Below is a small trained network, with its code and all its weights. Each question gives an input and a class and asks what happens when units are switched off, that is, made to give their printed mean instead of their output.

import numpy as np


def w(rows, s, z=0):
    codes = np.array(rows[::2]) - 128.0
    scale = np.full(codes.shape[1], s)
    scale[-1] = z or s
    return codes * scale


def f(y):
    return np.maximum(y, 0)


def log_softmax(a):
    a = a - a.max(-1, keepdims=True)
    return a - np.log(np.exp(a).sum(-1, keepdims=True))


def net(x, mask):
    res = np.array(x, float).reshape(1, 8) / 4 @ E
    y = f(res @ A[0][:, :-1].T + A[0][:, -1])
    res = res + np.where(mask, y, B[0][:, -1]) @ B[0][:, :-1]
    return log_softmax(res[-1] @ U[:, :-1].T + U[:, -1])


A, B = {}, {}
E = w([
[128,125,125,118,135,127,123,114],'x0',
[248,80,138,143,71,154,96,96],'x1',
[134,118,134,138,129,107,134,142],'x2',
[94,135,109,127,102,134,96,96],'x3',
[153,139,127,124,148,130,146,125],'x4',
[135,172,236,98,102,111,141,102],'x5',
[120,139,117,123,123,146,117,112],'x6',
[105,94,166,207,157,162,169,78],'x7',
],0.014)
A[0] = w([
[189,50,128,120,33,188,95,113,249],'n1',
[106,164,254,89,85,108,191,67,103],'n2',
[100,132,175,231,155,164,148,100,99],'n3',
[48,195,109,91,153,139,127,193,166],'n4',
[135,193,106,1,98,42,67,205,168],'n5',
[72,118,107,95,172,116,121,163,64],'n6',
[70,110,160,245,154,132,218,27,44],'n7',
[120,107,60,181,173,119,134,124,46],'n8',
[126,37,42,167,156,171,126,161,35],'n9',
[117,109,31,102,189,165,190,126,193],'n10',
[49,59,170,178,124,158,208,87,87],'n11',
[29,178,140,141,202,104,157,138,85],'n12',
[72,146,115,130,154,133,126,127,121],'n13',
],0.0097,0.0018)
B[0] = w([
[151,167,177,245,123,121,112,79,242],'n1',
[65,255,147,62,74,100,152,207,232],'n2',
[101,89,24,116,177,173,122,166,191],'n3',
[196,110,159,157,189,103,163,117,204],'n4',
[120,61,65,133,190,232,80,184,250],'n5',
[149,209,128,155,167,108,200,144,173],'n6',
[154,117,82,72,201,164,103,139,222],'n7',
[68,136,134,49,80,134,111,134,173],'n8',
[67,186,197,72,37,32,132,170,196],'n9',
[79,114,207,91,133,111,137,125,188],'n10',
[178,60,65,131,110,130,7,180,198],'n11',
[168,93,247,223,166,86,191,49,216],'n12',
[153,186,219,97,138,112,134,55,168],'n13',
],0.0078,0.015)
U = w([
[204,129,200,243,180,124,174,52,254],'0',
[119,77,13,72,223,216,124,179,52],'1',
[2,222,121,11,52,72,210,175,77],'2',
],0.0084,0.0026)

Each question gives the input, the list of numbers given to net, and the class t.
The units are the neurons (one row each of A and B). Each row of codes is followed by its name. A weight is (code - 128) times the scale printed after its matrix; where a second scale follows, it is the last column's (A, B and U).
mask holds one flag per neuron, in row order. A switched-off neuron (its flag False) gives its mean, the last column of its row in B, instead of its output. The means were averaged over made-up inputs and are rounded, as every weight is.
A unit's drop is (log p(t) with every unit on - log p(t) with that unit switched off) / (log p(t) with every unit on - log p(t) with every unit switched off).
The circuit of an input: a set's keep is (log p(t) with only the set's units on - log p(t) with every unit switched off) / (log p(t) with every unit on - log p(t) with every unit switched off). Starting from the 12 units with the biggest drops (on a tie, the unit counted first), units are removed one at a time, each time the one whose removal leaves the highest keep (on an exact tie, the one counted first), for as long as the keep stays at least 0.8.
circuit, biggest first: the units of the circuit, biggest drop first
top k neurons: the k neurons with the biggest drops, biggest first
drop of u: that unit's drop, to one decimal
input [-8,1,-6,-1,4,-8,5,3], class 2: circuit, biggest first => n9
input [1,-7,7,5,7,-6,-1,-6], class 0: top 2 neurons => n12; n4
input [6,-6,-1,-5,6,1,3,-8], class 1: top 2 neurons => n5; n1
input [-8,0,1,-6,1,-1,2,1], class 1: top 4 neurons => n2; n12; n1; n9
input [1,-2,3,8,1,5,-6,7], class 1: top 2 neurons => n7; n11
input [-4,0,-1,2,8,4,0,-4], class 1: top 2 neurons => n5; n9
input [3,-8,2,0,1,-6,8,-5], class 0: top 2 neurons => n12; n4
input [-1,-6,8,-1,1,-8,3,1], class 2: top 2 neurons => n9; n8
input [1,-7,5,-1,-4,-7,7,-3], class 0: top 3 neurons => n12; n4; n2
input [0,-7,0,4,6,-5,8,7], class 0: top 3 neurons => n12; n5; n13
input [-4,1,-1,-7,4,7,-8,6], class 2: top 2 neurons => n2; n5
input [7,2,-3,-1,7,-8,-1,8], class 1: top 2 neurons => n7; n2
input [-2,-8,4,3,0,-4,3,1], class 0: drop of n6 => 0.0
input [0,6,-5,-1,-8,8,3,-5], class 2: circuit, biggest first => n2
input [-5,-5,6,-5,0,-8,0,-2], class 2: drop of n9 => 0.3
input [1,-8,8,-6,-4,-4,4,-8], class 0: drop of n4 => 0.4
